Below are the code and all the weights of a small trained network. Each question names an input and a class and asks about switching units off, where a switched-off unit gives its printed mean instead of its output.

import numpy as np


def w(rows, s, z=0):
    codes = np.array(rows[::2]) - 128.0
    scale = np.full(codes.shape[1], s)
    scale[-1] = z or s
    return codes * scale


def f(y):
    return np.maximum(y, 0)


def log_softmax(a):
    a = a - a.max(-1, keepdims=True)
    return a - np.log(np.exp(a).sum(-1, keepdims=True))


def net(x, mask):
    res = np.array(x, float).reshape(1, 7) / 4 @ E
    y = f(res @ A[0][:, :-1].T + A[0][:, -1])
    res = res + np.where(mask, y, B[0][:, -1]) @ B[0][:, :-1]
    return log_softmax(res[-1] @ U[:, :-1].T + U[:, -1])


A, B = {}, {}
E = w([
[128,129,125,128,128,128,127,128,128,128,128,128],'x0',
[136,7,131,140,97,145,159,158,138,185,55,140],'x1',
[128,128,128,128,128,128,128,128,128,129,128,128],'x2',
[128,128,128,128,128,129,126,127,130,129,129,127],'x3',
[127,129,130,124,127,130,130,129,127,129,128,128],'x4',
[117,186,130,121,57,135,153,246,99,66,67,162],'x5',
[52,204,108,140,135,100,191,76,164,204,36,52],'x6',
],0.013)
A[0] = w([
[127,157,137,131,123,124,140,120,128,130,139,118,110],'neuron 1',
[141,171,145,138,127,139,121,138,126,161,135,125,58],'neuron 2',
[144,169,130,125,136,132,99,141,117,82,235,141,227],'neuron 3',
[143,133,126,113,97,127,133,251,113,49,129,171,78],'neuron 4',
[139,39,129,134,113,120,112,163,135,107,142,139,139],'neuron 5',
[118,71,115,131,113,135,125,140,130,175,59,114,66],'neuron 6',
[126,194,124,135,109,110,151,199,122,98,38,137,2],'neuron 7',
[129,138,144,147,125,123,129,105,117,161,132,125,158],'neuron 8',
[132,135,132,129,123,152,136,141,131,105,132,136,91],'neuron 9',
[133,110,107,109,132,142,114,128,109,138,127,122,37],'neuron 10',
[116,155,129,122,111,139,143,179,115,120,114,143,133],'neuron 11',
[120,132,135,116,144,114,165,55,132,155,118,128,116],'neuron 12',
[121,143,147,137,128,134,125,122,137,106,157,141,170],'neuron 13',
[124,171,138,135,129,115,108,114,131,98,152,113,233],'neuron 14',
[117,214,103,117,135,128,136,98,125,124,154,121,118],'neuron 15',
[131,207,132,133,133,134,113,106,117,139,134,114,141],'neuron 16',
[115,120,138,117,121,132,142,129,120,175,91,126,29],'neuron 17',
[145,66,137,132,115,142,121,165,123,138,131,144,92],'neuron 18',
[140,58,117,114,139,134,128,107,109,114,220,153,231],'neuron 19',
[134,138,134,134,130,120,142,145,117,129,140,122,81],'neuron 20',
],0.023,0.0073)
B[0] = w([
[102,115,126,127,145,128,127,127,122,117,133,127,147],'neuron 1',
[99,121,111,129,131,141,145,106,134,114,140,128,140],'neuron 2',
[223,189,131,127,73,135,132,130,197,142,118,81,242],'neuron 3',
[169,137,128,128,150,127,133,122,3,152,140,48,254],'neuron 4',
[72,74,119,134,155,122,125,122,81,104,144,176,218],'neuron 5',
[201,98,124,139,84,136,127,127,140,180,102,102,194],'neuron 6',
[55,155,128,126,69,126,113,129,216,127,86,199,209],'neuron 7',
[124,118,114,141,165,119,130,123,150,141,146,92,154],'neuron 8',
[129,132,129,136,108,130,135,129,114,110,147,129,148],'neuron 9',
[126,99,139,141,108,129,136,126,135,146,170,125,137],'neuron 10',
[95,159,132,131,90,144,143,138,93,101,118,114,179],'neuron 11',
[163,125,134,120,187,123,135,143,77,159,135,66,184],'neuron 12',
[174,158,117,111,126,124,122,138,125,137,116,145,161],'neuron 13',
[137,177,122,99,146,109,140,117,140,83,158,126,184],'neuron 14',
[67,119,134,144,185,134,110,132,80,113,143,166,192],'neuron 15',
[82,122,131,117,178,123,133,125,102,112,140,163,182],'neuron 16',
[143,133,129,127,92,130,133,120,163,148,136,89,159],'neuron 17',
[71,73,141,129,167,127,133,132,101,107,116,141,196],'neuron 18',
[102,119,129,123,116,126,112,140,232,106,121,211,243],'neuron 19',
[132,138,125,131,128,130,133,131,119,119,123,136,134],'neuron 20',
],0.033,0.034)
U = w([
[182,149,126,93,109,94,96,129,213,84,137,172,207],'0',
[101,2,136,141,159,123,100,130,154,115,101,224,149],'1',
[111,131,132,111,234,73,128,108,95,126,166,115,244],'2',
[199,57,124,141,145,104,140,120,142,203,100,62,113],'3',
[177,187,119,98,84,109,137,128,68,86,140,78,105],'4',
[90,52,130,147,120,138,140,137,8,116,95,132,108],'5',
[23,188,132,119,122,96,118,133,132,88,102,194,69],'6',
[108,98,126,157,12,135,130,153,179,175,20,138,3],'7',
],0.0073,0.0032)

Each question gives the input, the list of numbers given to net, and the class t.
The units are the neurons (one row each of A and B). Each row of codes is followed by its name. A weight is (code - 128) times the scale printed after its matrix; where a second scale follows, it is the last column's (A, B and U).
mask holds one flag per neuron, in row order. A switched-off neuron (its flag False) gives its mean, the last column of its row in B, instead of its output. The means were averaged over made-up inputs and are rounded, as every weight is.
A unit's drop is (log p(t) with every unit on - log p(t) with that unit switched off) / (log p(t) with every unit on - log p(t) with every unit switched off).
The circuit of an input: a set's keep is (log p(t) with only the set's units on - log p(t) with every unit switched off) / (log p(t) with every unit on - log p(t) with every unit switched off). Starting from the 12 units with the biggest drops (on a tie, the unit counted first), units are removed one at a time, each time the one whose removal leaves the highest keep (on an exact tie, the one counted first), for as long as the keep stays at least 0.8.
circuit, biggest first: the units of the circuit, biggest drop first
k most important neurons: the k neurons with the biggest drops, biggest first
drop of u: that unit's drop, to one decimal
input [-4,-3,-1,-7,-4,-1,8], class 2: circuit, biggest first : neuron 12
input [8,2,4,-2,8,-5,0], class 1: circuit, biggest first : neuron 4; neuron 3
input [-7,1,-3,6,-3,3,-7], class 5: circuit, biggest first : neuron 4; neuron 5
input [-5,2,-2,-4,-4,2,-8], class 5: 2 most important neurons : neuron 4; neuron 5
input [7,-1,2,8,-5,0,2], class 2: 3 most important neurons : neuron 7; neuron 19; neuron 3
input [-8,2,-8,5,-7,0,5], class 3: 2 most important neurons : neuron 19; neuron 12
input [-6,-7,2,1,-1,1,0], class 4: 2 most important neurons : neuron 19; neuron 3
input [6,1,2,8,7,-5,-2], class 1: 2 most important neurons : neuron 3; neuron 14
input [5,7,-8,-3,5,-1,1], class 3: 3 most important neurons : neuron 6; neuron 7; neuron 19
input [-6,0,-7,-8,7,4,0], class 4: 3 most important neurons : neuron 19; neuron 4; neuron 5
input [4,0,7,-4,6,-1,0], class 0: 3 most important neurons : neuron 4; neuron 5; neuron 18
input [1,6,-5,-7,-7,-1,1], class 3: 3 most important neurons : neuron 7; neuron 19; neuron 6
input [0,-8,3,3,7,0,-5], class 0: 2 most important neurons : neuron 19; neuron 3
input [7,2,-5,-5,-8,-1,2], class 3: most important neuron : neuron 7
input [1,5,-4,2,-2,1,0], class 5: 3 most important neurons : neuron 19; neuron 3; neuron 7
input [0,1,6,5,7,3,-6], class 5: circuit, biggest first : neuron 5; neuron 4
input [3,0,2,3,-4,6,-8], class 4: 2 most important neurons : neuron 3; neuron 4
input [-8,-6,4,-8,2,1,-1], class 4: 3 most important neurons : neuron 19; neuron 3; neuron 7
input [6,2,6,1,2,7,-3], class 5: drop of neuron 4 : 5.0
input [2,1,-7,0,5,3,-4], class 5: most important neuron : neuron 5
input [-6,3,-2,1,4,6,-6], class 5: drop of neuron 4 : 3.6
input [-5,-7,-7,7,1,7,-7], class 4: drop of neuron 4 : 5.6
input [3,-6,2,-7,5,5,-2], class 4: drop of neuron 15 : 0.0
